Read these off the row that follows.
1) What is the entry just right of 114?
2) What is the entry just left of the smallest entry?
3) What is the minimum?
[150 135 114 130]
1) 130
2) 135
3) 114

B =
[[134 143 116 139 114 112 137 133 136 133 120 134 153 118 123 110]
 [131 136 110 133 128 122 137 133 138 133 125 121 145 119 124 113]
 [131 135 109 135 127 126 135 131 136 132 122 123 144 117 127 107]
 [130 136 109 134 125 124 137 130 136 131 125 121 145 117 124 111]
 [130 135 112 141 125 121 137 135 134 132 126 123 148 115 124 111]
 [131 137 110 129 130 121 138 132 128 128 126 122 144 126 122 106]
 [132 135 109 139 127 116 140 135 136 133 125 125 146 123 122 108]
 [128 134 112 142 125 125 136 132 128 131 124 120 149 115 123 113]
 [126 132 110 143 129 124 133 132 128 131 129 118 149 115 124 120]
 [127 131 109 139 130 123 135 132 135 130 127 119 147 116 123 114]
 [124 129 111 133 134 118 133 131 131 130 122 112 147 114 116 117]
 [132 135 110 141 127 115 139 136 137 132 127 124 147 121 123 114]
 [129 134 118 140 125 115 136 137 137 130 126 120 154 119 116 118]
 [132 137 117 138 124 118 134 133 137 130 120 125 152 116 119 116]
 [133 139 111 136 124 124 139 133 133 134 123 125 144 123 127 105]]
Indices start at 1.
The entry at row 2, column 1: 131
The top entry of the column that holds the smallest entry? 110
The entry in row 2 and column 2? 136
The entry in the top-left corner -> 134
The entry directly below 106? 108
The entry in row 1 and column 3 is 116
The entry in row 1 and column 2? 143
The entry directly below 108 is 113
The entry at row 3, column 3? 109
The entry in row 3 and column 1? 131
The entry in the bottom-right corner? 105
The entry in the bottom-left corner: 133
The entry at row 3, column 2: 135
The maximum -> 154
The entry at row 2, column 3? 110
The entry just right of the largest entry is 119

Read these off the matrix that follows.
1) The first entry in reading order?
2) The last entry, reading row by row?
3) The bottom-left entry?
4) The smallest entry in the first column?
5) The second-last entry, reading row by row?
6) The top-right entry?
7) The third entry from the end, reading row by row?
[[133 128 120 119 127 103]
 [106 103 113 134 140 142]
 [128 137 138 130 137 140]]
1) 133
2) 140
3) 128
4) 106
5) 137
6) 103
7) 130

[149 117 121 121]
The minimum?
Answer: 117
The 1st entry?
Answer: 149
The entry just right of 117 -> 121

Questions about the matrix below. Indices start at 1.
1) Find the entry in the top-left corner.
2) Find the entry in the top-right corner.
3) Find the entry just right of 132.
4) Find the entry directly above 135.
5) Find the entry in the bottom-right corner.
6) Find the entry just right of the smallest entry.
7) Find the entry just left of 115.
8) Find the entry in row 1 and column 3.
[[131 127 128 117]
 [127 122 140 121]
 [114 132 142 123]
 [139 122 130 121]
 [128 113 135 117]
 [109 129 137 133]
 [131 119 126 116]
 [122 123 108 138]
 [141 100 112 121]
 [128 119 128 118]
 [133 115 134 119]]
1) 131
2) 117
3) 142
4) 130
5) 119
6) 112
7) 133
8) 128

Read these off the row that follows.
1) Report the last entry.
2) Report the second entry from the left.
3) Report the third entry.
[127 114 123 137 103 112 124 135 121]
1) 121
2) 114
3) 123

arr =
[[131 126 111 115 125]
 [124 126 115 119 123]
 [126 126 109 138 125]
 [119 126 145 139 126]
 [152 128 126 132 125]
 [120 117 143 137 135]
 [116 129 135 128 135]
 [133 123 144 119 135]
 [156 132 144 123 119]
 [136 121 107 127 136]
 [116 132 128 130 133]
 [130 122 144 132 122]]
Rows and columns are numbered from 1.
The top-left entry: 131
The entry at row 3, column 3: 109
Give the entry directly below the largest entry.
Answer: 136
The entry in row 1 and column 3 is 111
Give the entry just right of the largest entry.
Answer: 132
The entry in the bottom-left corner is 130
The entry at row 3, column 1 -> 126
The entry just right of the smallest entry is 127
Give the entry in the bottom-right corner.
Answer: 122
Give the entry at row 2, column 1.
Answer: 124
Give the entry directly above 107.
Answer: 144
The entry directly above the largest entry: 133
Give the entry just right of 137.
Answer: 135
Give the entry in the top-right corner.
Answer: 125
Give the entry directly below the smallest entry.
Answer: 128
Give the entry just left of 107.
Answer: 121
Give the entry in row 3 and column 2.
Answer: 126

[129 136 124 144 133 157 132 121 122 133 146 127 130 129 114 147]
Read off the entry just left of 124.
136
The minimum: 114
